(in the rows, 128 means zero)
Here are made-up nodes, facts about them, and rows of numbers that follow some of those facts. Name the node behind each unnamed row.

Some facts about the nodes:
ξ: is of sort; ψ: hangs directly under; Δ: belongs to class; α: refers to
barozi {ξ=932, ψ=grakel, Δ=b, α=tranum}
bato {ξ=899, ψ=flenom, Δ=a, α=grefor kluguk}
bazus {Δ=a}
beplu {ξ=731, ψ=stoketran, Δ=c, α=bisur}
betrifle {ξ=731, ψ=nulel, Δ=a}
bisur {ξ=566, ψ=stoketran, Δ=b, α=trudrun zuda}
bobrim {ξ=647, ψ=zepaplu, Δ=d, α=pupar}
boplur {ξ=581, ψ=voklok, Δ=e, α=dogi}
bozi {ψ=tegran, Δ=d}
brabrak {ξ=338, ψ=stoketran, Δ=a}
brakliflok {ξ=142, ψ=gruklaski, Δ=c}
bregrek {ψ=flamezi, Δ=a}
brifla {ξ=932, ψ=voklok, Δ=a, α=vemo boplur}
briflo {ξ=338, ψ=moskamin, Δ=b, α=gruflor}
bruflos {ξ=566, ψ=zepaplu, Δ=a}
bupil {ξ=647, ψ=tiso, Δ=e}
dastor {ξ=566, ψ=zaflus, Δ=c, α=kilum}
dekik {ψ=moskamin, Δ=a, α=rigigras}
detra {Δ=b}
digun {ψ=bazus, Δ=a}
dogi {ξ=338, ψ=voklok, Δ=a}
dolim {ξ=338, ψ=dreres, Δ=c, α=fluplun}
drabigar {ξ=338, ψ=zepaplu, Δ=b, α=dustir}
drasin {ξ=399, ψ=nulel, Δ=d, α=refen}
drekaste {ξ=566, ψ=flamezi, Δ=a, α=bregrek}
dreres {Δ=d}
dretrur {ξ=399, ψ=detra, Δ=d, α=maflor}
drilen {ξ=566, ψ=stavok, Δ=c, α=koskil}
droflun {ψ=grakel, Δ=b, α=megri}
dropal {ξ=690, ψ=gutran, Δ=b, α=stabrunil}
drorik {ψ=moskamin, Δ=d, α=gruflor}
drovi {ψ=tiso, Δ=a, α=litror}
druklel {ξ=932, ψ=dreres, Δ=d}
drurobrul {ξ=690, ψ=truste, Δ=b, α=kupi}
dukla {ξ=581, ψ=bazus, Δ=e, α=grurabras digun}
dumim {ξ=566, ψ=flenom, Δ=e, α=grefor kluguk}
dustir {ξ=731, ψ=zepaplu, Δ=b, α=situs}
feril {ψ=trasu, Δ=c, α=lodo moklur flatok}
fiflal {ξ=647, ψ=gruklaski, Δ=d}
flamezi {Δ=c}
flatok {ξ=142, ψ=trasu, Δ=b}
flenom {Δ=c}
flifak {ξ=731, ψ=trusti, Δ=b}
fliflum {ξ=932, ψ=stoketran, Δ=d, α=pezok}
fluplun {ξ=647, ψ=dreres, Δ=d, α=druklel}
flutal {ξ=647, ψ=gredreru, Δ=a, α=lezafor}
fotrifek {ψ=trasu, Δ=b}
foza {ξ=142, ψ=moskamin, Δ=d, α=lobrin rigigras}
fugu {ξ=932, ψ=nulel, Δ=d}
goste {ξ=731, ψ=dreres, Δ=a, α=druklel}
gragruflus {ξ=142, ψ=grakel, Δ=c}
grakel {Δ=a}
gredreru {Δ=a}
grefor {ξ=142, ψ=flenom, Δ=e, α=kluguk}
gregos {ξ=647, ψ=plames, Δ=e}
grosul {ξ=731, ψ=nistam, Δ=b, α=logral}
gruflor {ξ=581, ψ=moskamin, Δ=e, α=drorik}
gruklaski {Δ=a}
grurabras {ψ=bazus, Δ=a, α=natam}
guse {ξ=566, ψ=zoviklel, Δ=c}
gutran {Δ=b}
kaskon {ξ=142, ψ=detra, Δ=e, α=tovo pitrol}
kavuger {ξ=690, ψ=nulel, Δ=d, α=fugu drasin}
kesten {ξ=731, ψ=moskamin, Δ=a, α=gruflor}
kilum {ξ=338, ψ=zaflus, Δ=b, α=nuste dastor}
klaskil {ξ=581, ψ=zoviklel, Δ=a, α=traflis guse}
klefo {ψ=nulel, Δ=e, α=nikluman refen}
klidom {ξ=932, ψ=nistam, Δ=a, α=logral}
klufam {ξ=142, ψ=truzer, Δ=a}
kluguk {ξ=647, ψ=flenom, Δ=b}
klukon {ξ=338, ψ=grakel, Δ=b, α=gragruflus droflun tranum}
koskil {ξ=932, ψ=stavok, Δ=e}
kupi {ξ=581, ψ=truste, Δ=c, α=pogrer}
lela {ξ=899, ψ=plames, Δ=c}
lezafor {ξ=932, ψ=gredreru, Δ=e, α=palem ligok}
ligok {ξ=690, ψ=gredreru, Δ=c}
liklus {ξ=338, ψ=plames, Δ=d, α=lela}
litror {ξ=338, ψ=tiso, Δ=e, α=drovi}
lobrin {ξ=932, ψ=moskamin, Δ=a}
lodo {ξ=581, ψ=trasu, Δ=c, α=zire feril}
logral {ξ=647, ψ=nistam, Δ=c}
lomas {ξ=899, ψ=detra, Δ=d, α=pliber}
lozur {ξ=690, ψ=bazus, Δ=a, α=dukla}
madovem {Δ=a}
maflor {ψ=detra, Δ=a, α=skabar}
megri {ξ=399, ψ=grakel, Δ=b, α=klukon}
miban {ξ=647, ψ=madovem, Δ=d}
miklin {ψ=gruklaski, Δ=d, α=zali}
moklur {ξ=899, ψ=trasu, Δ=b}
moskamin {Δ=a}
natam {ψ=bazus, Δ=e, α=zostogi}
neskun {ξ=690, ψ=plames, Δ=a, α=lela}
nibres {ξ=566, ψ=tiso, Δ=b, α=litror}
nikluman {ψ=nulel, Δ=c}
nistam {Δ=e}
novo {ξ=142, ψ=gutran, Δ=c}
nugir {ψ=bazus, Δ=e, α=digun}
nulel {Δ=d}
nusosas {ξ=690, ψ=zepaplu, Δ=a, α=pupar}
nuste {ξ=399, ψ=zaflus, Δ=d, α=stupir}
padro {ξ=647, ψ=grakel, Δ=c, α=droflun}
palem {ψ=gredreru, Δ=e, α=flutal}
pazunis {ξ=142, ψ=zoviklel, Δ=a}
pegol {ξ=932, ψ=trasu, Δ=a}
pezok {ψ=stoketran, Δ=e}
pitrol {ξ=690, ψ=detra, Δ=c}
plames {Δ=a}
pleskik {ξ=731, ψ=gredreru, Δ=b}
pliber {ξ=566, ψ=detra, Δ=a}
plome {ψ=trasu, Δ=b}
plustar {ψ=grakel, Δ=a}
pogrer {ξ=647, ψ=truste, Δ=d}
poske {ξ=399, ψ=gutran, Δ=a}
pupar {ψ=zepaplu, Δ=c, α=nusosas}
refen {ξ=338, ψ=nulel, Δ=d, α=betrifle}
riba {ξ=647, ψ=voklok, Δ=a, α=vemo}
rigigras {ξ=647, ψ=moskamin, Δ=d, α=gruflor}
riva {ξ=647, ψ=bazus, Δ=e, α=nugir}
rivebrim {ψ=madovem, Δ=a}
ropluk {ξ=566, ψ=nulel, Δ=d, α=klefo}
ruze {ξ=647, ψ=tegran, Δ=b}
senu {ψ=stoketran, Δ=b}
seser {ξ=338, ψ=flamezi, Δ=e, α=drekaste totirek}
sidido {ξ=142, ψ=bazus, Δ=e, α=riva}
sipal {ξ=932, ψ=zoviklel, Δ=e, α=trava}
situs {ξ=581, ψ=zepaplu, Δ=c, α=trumem zetus}
skabar {ξ=581, ψ=detra, Δ=a}
skabek {ξ=338, ψ=truzer, Δ=c}
sogin {ψ=zoviklel, Δ=a, α=trava pazunis sipal klaskil}
stabrunil {ξ=899, ψ=gutran, Δ=e, α=tegris novo}
stavok {Δ=a}
stoketran {Δ=e}
stugol {ξ=566, ψ=truzer, Δ=b, α=klufam}
stupir {ξ=932, ψ=zaflus, Δ=d, α=dastor}
subo {ξ=731, ψ=gutran, Δ=c, α=poske}
taklir {ξ=647, ψ=trasu, Δ=a, α=plome}
tasti {ψ=zepaplu, Δ=a}
teduk {ψ=nulel, Δ=a, α=drasin}
tegran {Δ=c}
tegris {ξ=932, ψ=gutran, Δ=b, α=poske}
tegrom {ξ=142, ψ=madovem, Δ=a}
teponos {ψ=flamezi, Δ=b}
tezeklek {ξ=338, ψ=truste, Δ=c, α=pogrer}
tiso {Δ=d}
totirek {ξ=932, ψ=flamezi, Δ=c, α=drekaste teponos}
tovo {ψ=detra, Δ=a, α=pitrol}
traflis {ξ=731, ψ=zoviklel, Δ=c, α=sogin}
tranum {ξ=566, ψ=grakel, Δ=e, α=gragruflus}
trasu {Δ=b}
trava {ξ=338, ψ=zoviklel, Δ=d}
treklos {ξ=338, ψ=gutran, Δ=b, α=dropal tegris}
trudrun {ψ=stoketran, Δ=e, α=fliflum}
truklu {ψ=zaflus, Δ=a, α=stupir}
trumem {ψ=zepaplu, Δ=a}
truplu {ξ=932, ψ=plames, Δ=c}
truste {Δ=c}
trusti {Δ=b}
truzer {Δ=b}
vemo {ξ=566, ψ=voklok, Δ=d, α=brifla}
viplas {ψ=grakel, Δ=a, α=tranum}
voklok {Δ=b}
vupla {ψ=stoketran, Δ=a}
zaflus {Δ=b}
zali {ξ=932, ψ=gruklaski, Δ=e}
zelan {ξ=899, ψ=nistam, Δ=b}
zepaplu {Δ=a}
zetus {ξ=899, ψ=zepaplu, Δ=a, α=dustir tasti}
zire {ξ=566, ψ=trasu, Δ=b, α=lodo}
zostogi {ξ=399, ψ=bazus, Δ=a, α=lozur}
zoviklel {Δ=c}
zuda {ψ=stoketran, Δ=c, α=senu}
zumur {ξ=566, ψ=moskamin, Δ=d, α=foza dekik}

Some nodes and their rows:
dreres: [133 125 150 129  95  99 108 106  97 114 161 191 163 120 118 143 161 175
 121 144 124  80 102 127 112 166 105 130 176 100 138 159 123  97 194 144
 126  84 127 125 104  94 113 127 112 101]
fluplun: [133 114 132 123 111 129 117 117 105 156 150 162 152  96 102 139 147 122
 123 168 105  60  96 152 115 151  66 151 216  88 149 160 134 102 177 102
  95  92 136 151 117  85 115 107 118  61]
totirek: [102 111 165 139 119 109 132 122 126 144 162 161 125  90 143 121 172 149
 140 162  92 110 137 154 130 147  84 177 176  79 145 177 125 121 208 101
 104  91 134 118 132 109 111 116 119  93]
teduk: [172 108 145 123  91 129 121 154 130  86 162 168 117 146 115 106 160 122
 133 133 137 141  66 137 124 128  81 190 192 129 146 154 116 122 164 125
 135  96 110 121 129  95 131  70 139 121]
nuste: [116 114 153 147 106 121 112 121 115 119 152 171 143  92 134 108 170 144
 135 157  97 101 115 128 138 153  92 160 172  66 140 168 129 109 198 109
 133  81 139 137 113 119 122 128 114  91]
trasu: [125 108 157 122 113  86 111 100  97 128 167 157 142 120 111 144 156 176
 104 153 125  92 105 117 126 158 112 126 191 101 147 141 107  92 185 138
 128  88 112 129  99 100 117 125 134 116]
dekik: [144 111 151 106  99 139 107 134 116 104 171 178 103 107  95 119 163 115
 103 149 109 110  69 141 126 123  93 153 180 130 162 185 118 109 207  90
 180 129  97 135 111  74 135 127 123 114]
moskamin: [139 112 156 113  95 106 121 125  98 108 171 185 123 126 110 133 165 149
 113 133 117  83  77 144 120 141 110 151 184 138 158 153 121  96 175 134
 161  92  88 104  97  84 125 108 117 131]
madovem: [137 114 159 112  94 106 118 121  97 108 167 179 122 126 106 135 168 153
 108 133 118  78  85 138 118 138 115 150 183 139 156 151 120  92 178 133
 154  88  90 104  92  78 126 109 113 132]
dastor: [116 109 143 136 100 126 110 120 105 122 151 169 151  87 128 110 162 134
 121 165  98  79 103 128 136 147  83 155 190  74 143 163 128 110 185 107
 136  73 143 151 110 106 122 116 119  86]
brabrak: [115 112 183 138 112  98 158 127 134 126 180 172  96 113 146  96 184 148
 151 143 100 174 117 172 131 124 101 199 148 121 148 183 109 130 213 108
 138 110  87  79 138 116 119 118 124 135]
tegran: [126 118 155 123  95 101 106 109  91 109 163 191 156 119 125 139 159 176
 119 147 125  77 104 130 114 162 106 130 178 107 140 161 123 103 193 142
 130  81 127 124 106  87 112 118 116 110]
dropal: [121 136 170 117  86 106 108 105  77 100 182 178 154 137 119 101 134 147
 136 165 138 162  69 121 124 168 126 123 177 106 137 163  96 102 185 132
 155 120  98 137 128 107 103 119 156 105]
gutran: [126 104 157 126 105  90 110 111  95 127 174 178 144 121 108 144 158 168
 116 143 129  94 104 126 128 158 120 127 192 109 143 141 123  99 178 139
 131  90 117 124 102  98 121 117 134 111]
zali: [139 134 151 161 106 117 133 106 136 142 158 176 134  88 110 125 187 148
 160 144  74 116 116 164 112 165  66 178 153  62 136 181 129 106 209 114
  89  91 126 107 104 115 120 140  92  71]
logral: [125 112 135 117 106 128 124 110  96 158 149 165 152  93 101 132 150 121
 125 173  96  57  96 155 111 148  62 151 216  92 151 165 134 108 172  99
 100  82 130 158 115  81 114  98 127  67]
trusti: [125 106 159 127 105  89 110 112  95 128 171 181 146 120 110 145 155 172
 113 146 128  94 106 125 125 156 119 126 191 111 140 142 122  98 178 138
 135  93 115 124 103  97 118 120 135 112]

Name these rows:
No name comes twice in this set of rows, the named rows included.
[129  98 138 118 119 118 119 122 105 170 158 151 139  97  91 147 144 115
 117 166 108  75  98 151 129 143  85 145 229  96 150 142 132 103 161  96
 102  96 120 155 114  93 122  99 141  74]  ruze
[120 119 156 121 103 109 115 109  91 132 169 170 146 107 108 112 147 133
 127 164 113 123  87 134 131 156 105 131 196  89 142 153 116 106 172 117
 138  98 115 149 117 108 117 113 148  96]  teponos
[137 107 139 127 107 135 104 125 127 127 157 183 137  90 104 139 159 130
 115 155 110  89  97 136 128 141  74 143 185  87 143 183 134 116 220  88
 133 121 144 154 119  83 129 144 120  77]  foza
[165  97 130 157  99 130 109 148 137 101 146 174 148 115 132 113 168 138
 136 140 130 115 100 120 136 149  65 179 189  78 129 151 135 127 175 121
 111  75 162 146 129 119 136  91 131  86]  ropluk
[ 96 129 191 151 111  88 151  84 112 142 189 194 133  86 138  97 178 171
 166 169  72 168 133 168 113 166  84 161 130  74 138 193 115 133 216 127
 113  92 120 110 131 126 107 131 135 102]  trava
[106 128 158 108 105 135  96 158 114 129 162 165 108 107 142 106 191  85
 134 149  68 100 105 138 169 168 113 167 206 100 137 168 136  99 175  97
 184  95  95  98 101  96 120 100 109 129]  zostogi
[129 118 175 111  77 115 114 116  78 102 168 184 129 126  81 140 167 142
 117 143 110  82 105 132 117 124 136 148 178 147 148 142 126  95 183 120
 142  68  79 117  92  70 112 104 100 127]  zepaplu
[118 105 158 131 101 122 128 124 109 123 164 165 111  88 119  88 179 121
 124 159  78 107  93 140 137 129  95 174 177 104 160 159 121 110 171 103
 165  78  96 126  95 109 135 109 121 120]  poske
[117 151 155  88  94 137  96 139  93 126 169 175 128 122 123 107 173  80
 136 155  79 105  77 147 152 178 111 142 213 116 134 178 122  95 161 110
 180 106  80 105 104  76 111  91 126 121]  digun
[102 127 139 122 121 126 126 117 104 151 134 111 140  97 128 137 125 141
 109 180 125  30  89 148 115 136  86 167 230  82 174 148 118  80 183  86
  86  97 128 152 116  99  92 114 102  58]  padro
[128  85 136 142 109 114 125 130 112 141 156 166 144  92 118 110 160 124
 118 152 114 105 103 126 148 140  94 156 203  81 143 145 130 113 163 104
 138  88 131 153 112 123 138 117 137  90]  bisur
[125 107 155 118 101 127 137 108  94 141 170 172 118  88  96 102 165 111
 122 166  76  90  78 159 115 130  80 164 194 110 170 159 126 109 156 106
 150  81  92 136  91  94 131  97 133 102]  pazunis
[117 106 155 154 117 103 147 116 129 154 162 176 138  88 137 116 171 146
 145 152  95 125 130 160 125 145  74 175 171  75 139 178 129 129 202 106
 100  90 134 120 133 119 122 124 122  87]  fliflum
[149  85 167 160 110 116 140 151 152  99 170 168  90 111 145  83 202 142
 144 131  96 166 116 137 143 125  77 219 155  99 141 158 124 145 178 119
 138  68 120 100 126 129 150  80 134 141]  betrifle
[110 125 192 121  75 133 113 121  80 104 169 167 118 118  85 104 168 105
 142 163  88 128 118 132 132 111 136 176 166 130 139 152 118 106 199  87
 135  69  77 125 109  89 103 104 100 115]  zetus

The same nodes again, as new rows of numbers:
Known rows:
novo: [158 181 133 115 144 105 125  91 127 140 107 142 120  97 102]
sidido: [132 158 116 123 142 106 123  90 119 150  79 164 117  86 145]
kilum: [152  92 142  98 153 109 162 115  89  69 140   5 148 125 140]
zumur: [210  92 131 163 185 145  95 156 144 141 159 122 135 111 148]
bruflos: [140  89 191 147 142 182 110 101 161 160 125 145 103  93 151]
kavuger: [131 153 109 165 160 101 153 120 117  79 167  86 142 143 144]
lozur: [102 134 115 177 140 101 169  91 105 104 101 107 125 112 153]
goste: [ 84 147 105  93 114  87 145  93  90 106  93 126 165 100 131]
dustir: [ 70 171 148  73 147  95 139 142 113  97 145  86 175 105  93]
lela: [150 177 127  82 133  98 114  95 117 143  99 148 141  90  97]
plome: [160 165 126  99 158 109 123  95 151  89 145 123 146 110  94]
nikluman: [156 165 131 117 137 100 127  91 117 133 103 130 134  99 103]
truklu: [125 139 115  97 148 112 136  90 115 129  94 134 117  96 150]
truzer: [170 160 121  93 151 141 177 130 130 105 151 141 144 104  85]
klefo: [127 152 118 124 132  99 132  88 114 140  80 156 129  88 151]
trusti: [170 163 119  93 151 140 177 130 130 105 149 141 144 105  84]
gruklaski: [138 141 114 101 121 149 180 100 114 132 109 176 128  99 119]

Rows to name:
No name comes twice in this set of rows, the named rows included.
[217 104 169 116 167 146 125  98 133 144 107  82  87  91 171]  dastor
[116 167 113  81 146  77 142 123 107  81 133  93 181 106  95]  grosul
[153 170 115  71 160 101 110 118 141 112 137 140 152 100  80]  zelan
[170 157  99  95 147 141 163 133 125 114 166 150 146 125 112]  nulel
[146 163 109 105 164 112 116 125 137 107 159 130 149 120 132]  miklin
[142 100 133 138 124 112 142 113 101  76 173  64 181 145 132]  trava
[129 162 119 119 136 108 129  83 124 148  79 165 116  85 148]  kaskon
[146  97 131 164 151 120 133 141  51  73 147  49 181  87 110]  briflo
[123 164 116  87 128  97 120  91 118 148  74 172 138  78 144]  stabrunil
[187 119 161 159 157 211 115  65 156 145  66 142 139 106 187]  tranum
[215 115 175 157 145 147 115  89 148 145 117 124 117  91 137]  guse
[183  98 163 163 138 144 123  89 149 154  95 152 113  77 183]  dumim

